Here is a tiny trained network, its code and every weight. The questions are about switching its units off for an input and a class, where a switched-off unit gives its printed mean instead of its output.

import numpy as np


def w(rows, s, z=0):
    codes = np.array(rows[::2]) - 128.0
    scale = np.full(codes.shape[1], s)
    scale[-1] = z or s
    return codes * scale


def norm(h):
    return h / np.sqrt((h * h).mean(-1, keepdims=True) + 1e-5)


def f(y):
    return np.maximum(y, 0)


def log_softmax(a):
    a = a - a.max(-1, keepdims=True)
    return a - np.log(np.exp(a).sum(-1, keepdims=True))


def net(x, mask):
    res = np.array(x, float).reshape(1, 7) / 4 @ E
    u = 0
    for l in range(2):
        y = f(norm(res) @ A[l][:, :-1].T + A[l][:, -1])
        res = res + np.where(mask[u : u + 7], y, B[l][:, -1]) @ B[l][:, :-1]
        u += 7
    return log_softmax(norm(res)[-1] @ U[:, :-1].T + U[:, -1])


A, B = {}, {}
E = w([
[132,124,126,127],'x0',
[95,79,1,176],'x1',
[133,124,128,129],'x2',
[41,39,132,123],'x3',
[169,94,134,149],'x4',
[137,120,130,136],'x5',
[144,189,171,206],'x6',
],0.0082)
A[0] = w([
[112,174,107,157,93],'L0N1',
[177,134,210,119,148],'L0N2',
[129,214,162,194,90],'L0N3',
[196,148,152,74,133],'L0N4',
[119,192,33,240,5],'L0N5',
[190,45,255,69,250],'L0N6',
[39,106,209,251,43],'L0N7',
],0.0089,0.0021)
B[0] = w([
[125,108,144,163,149],'L0N1',
[108,110,104,152,212],'L0N2',
[51,92,114,200,200],'L0N3',
[74,157,117,136,195],'L0N4',
[249,115,53,116,187],'L0N5',
[43,187,127,86,255],'L0N6',
[177,186,77,33,195],'L0N7',
],0.011,0.0066)
A[1] = w([
[142,213,179,119,115],'L1N1',
[210,164,1,126,47],'L1N2',
[70,224,191,18,19],'L1N3',
[145,168,203,195,137],'L1N4',
[123,194,70,127,51],'L1N5',
[160,170,146,194,125],'L1N6',
[97,173,93,191,7],'L1N7',
],0.01,0.0019)
B[1] = w([
[81,113,43,155,180],'L1N1',
[88,122,230,70,223],'L1N2',
[246,92,142,158,254],'L1N3',
[71,63,74,147,158],'L1N4',
[172,111,178,186,184],'L1N5',
[99,153,81,133,157],'L1N6',
[173,180,138,84,162],'L1N7',
],0.012,0.0091)
U = w([
[203,194,158,192,84],'0',
[123,105,188,63,44],'1',
[8,124,91,205,254],'2',
],0.012,0.0024)

Each question gives the input, the list of numbers given to net, and the class t.
The units are the neurons (one row each of A and B). Each row of codes is followed by its name. A weight is (code - 128) times the scale printed after its matrix; where a second scale follows, it is the last column's (A, B and U).
mask holds one flag per neuron, layer by layer. A switched-off neuron (its flag False) gives its mean, the last column of its row in B, instead of its output. The means were averaged over made-up inputs and are rounded, as every weight is.
A unit's drop is (log p(t) with every unit on - log p(t) with that unit switched off) / (log p(t) with every unit on - log p(t) with every unit switched off).
The circuit of an input: a set's keep is (log p(t) with only the set's units on - log p(t) with every unit switched off) / (log p(t) with every unit on - log p(t) with every unit switched off). Starting from the 12 units with the biggest drops (on a tie, the unit counted first), units are removed one at a time, each time the one whose removal leaves the highest keep (on an exact tie, the one counted first), for as long as the keep stays at least 0.8.
units of the circuit, in order: the units of the circuit, biggest drop first
k most important neurons: the k neurons with the biggest drops, biggest first
drop when u is switched off: that unit's drop, to one decimal
input [-6,2,-8,0,-6,7,-3], class 1: units of the circuit, in order : [L1N1]
input [-4,6,5,-3,1,-5,-8], class 1: units of the circuit, in order : [L1N2, L0N3]
input [-6,-7,2,-2,2,-3,8], class 2: units of the circuit, in order : [L1N4, L1N1]
input [-8,-2,8,7,-4,-7,1], class 0: 3 most important neurons : [L1N3, L1N2, L0N7]
input [-5,-3,6,0,-4,-8,-5], class 0: units of the circuit, in order : [L1N3, L1N2]
input [3,-7,-7,-3,1,7,5], class 2: units of the circuit, in order : [L1N4, L1N1]
input [1,5,-1,8,-3,-4,4], class 1: 3 most important neurons : [L0N7, L1N2, L0N3]
input [-4,2,7,1,-4,-5,7], class 1: 3 most important neurons : [L0N7, L1N2, L0N5]
input [-5,4,-3,-1,1,-1,-5], class 1: units of the circuit, in order : [L0N3, L1N2]
input [-2,4,6,8,5,-2,3], class 1: units of the circuit, in order : [L0N7, L0N3, L1N1]
input [-2,-1,6,6,-5,6,6], class 0: units of the circuit, in order : [L0N7, L1N3]
input [1,0,1,-4,1,-1,-8], class 0: 2 most important neurons : [L0N5, L1N3]
input [-7,-4,-2,-1,7,4,2], class 2: 3 most important neurons : [L0N3, L0N5, L0N7]
input [5,5,-3,-5,4,-8,-5], class 1: units of the circuit, in order : [L1N2]
input [-8,1,4,4,-7,-4,5], class 1: 4 most important neurons : [L0N7, L1N2, L0N6, L0N5]
input [-3,-2,4,6,-1,-1,6], class 0: 2 most important neurons : [L0N7, L1N3]
input [1,-3,-5,-1,2,-4,-2], class 0: 3 most important neurons : [L1N3, L1N2, L0N3]
input [8,3,-6,3,-1,8,4], class 1: 2 most important neurons : [L1N2, L1N3]
input [7,1,-1,-8,5,3,0], class 1: 2 most important neurons : [L1N2, L1N3]
input [-8,-6,5,-4,-3,6,8], class 2: most important neuron : [L1N4]
input [8,-8,-6,4,-5,-5,2], class 0: drop when L1N3 is switched off : 2.0
input [-4,-1,-1,8,-6,7,7], class 0: drop when L0N5 is switched off : 0.1
input [6,-6,3,-4,-5,-3,1], class 2: drop when L1N5 is switched off : 0.0
input [-7,-1,8,-7,6,8,5], class 2: drop when L1N3 is switched off : 0.2
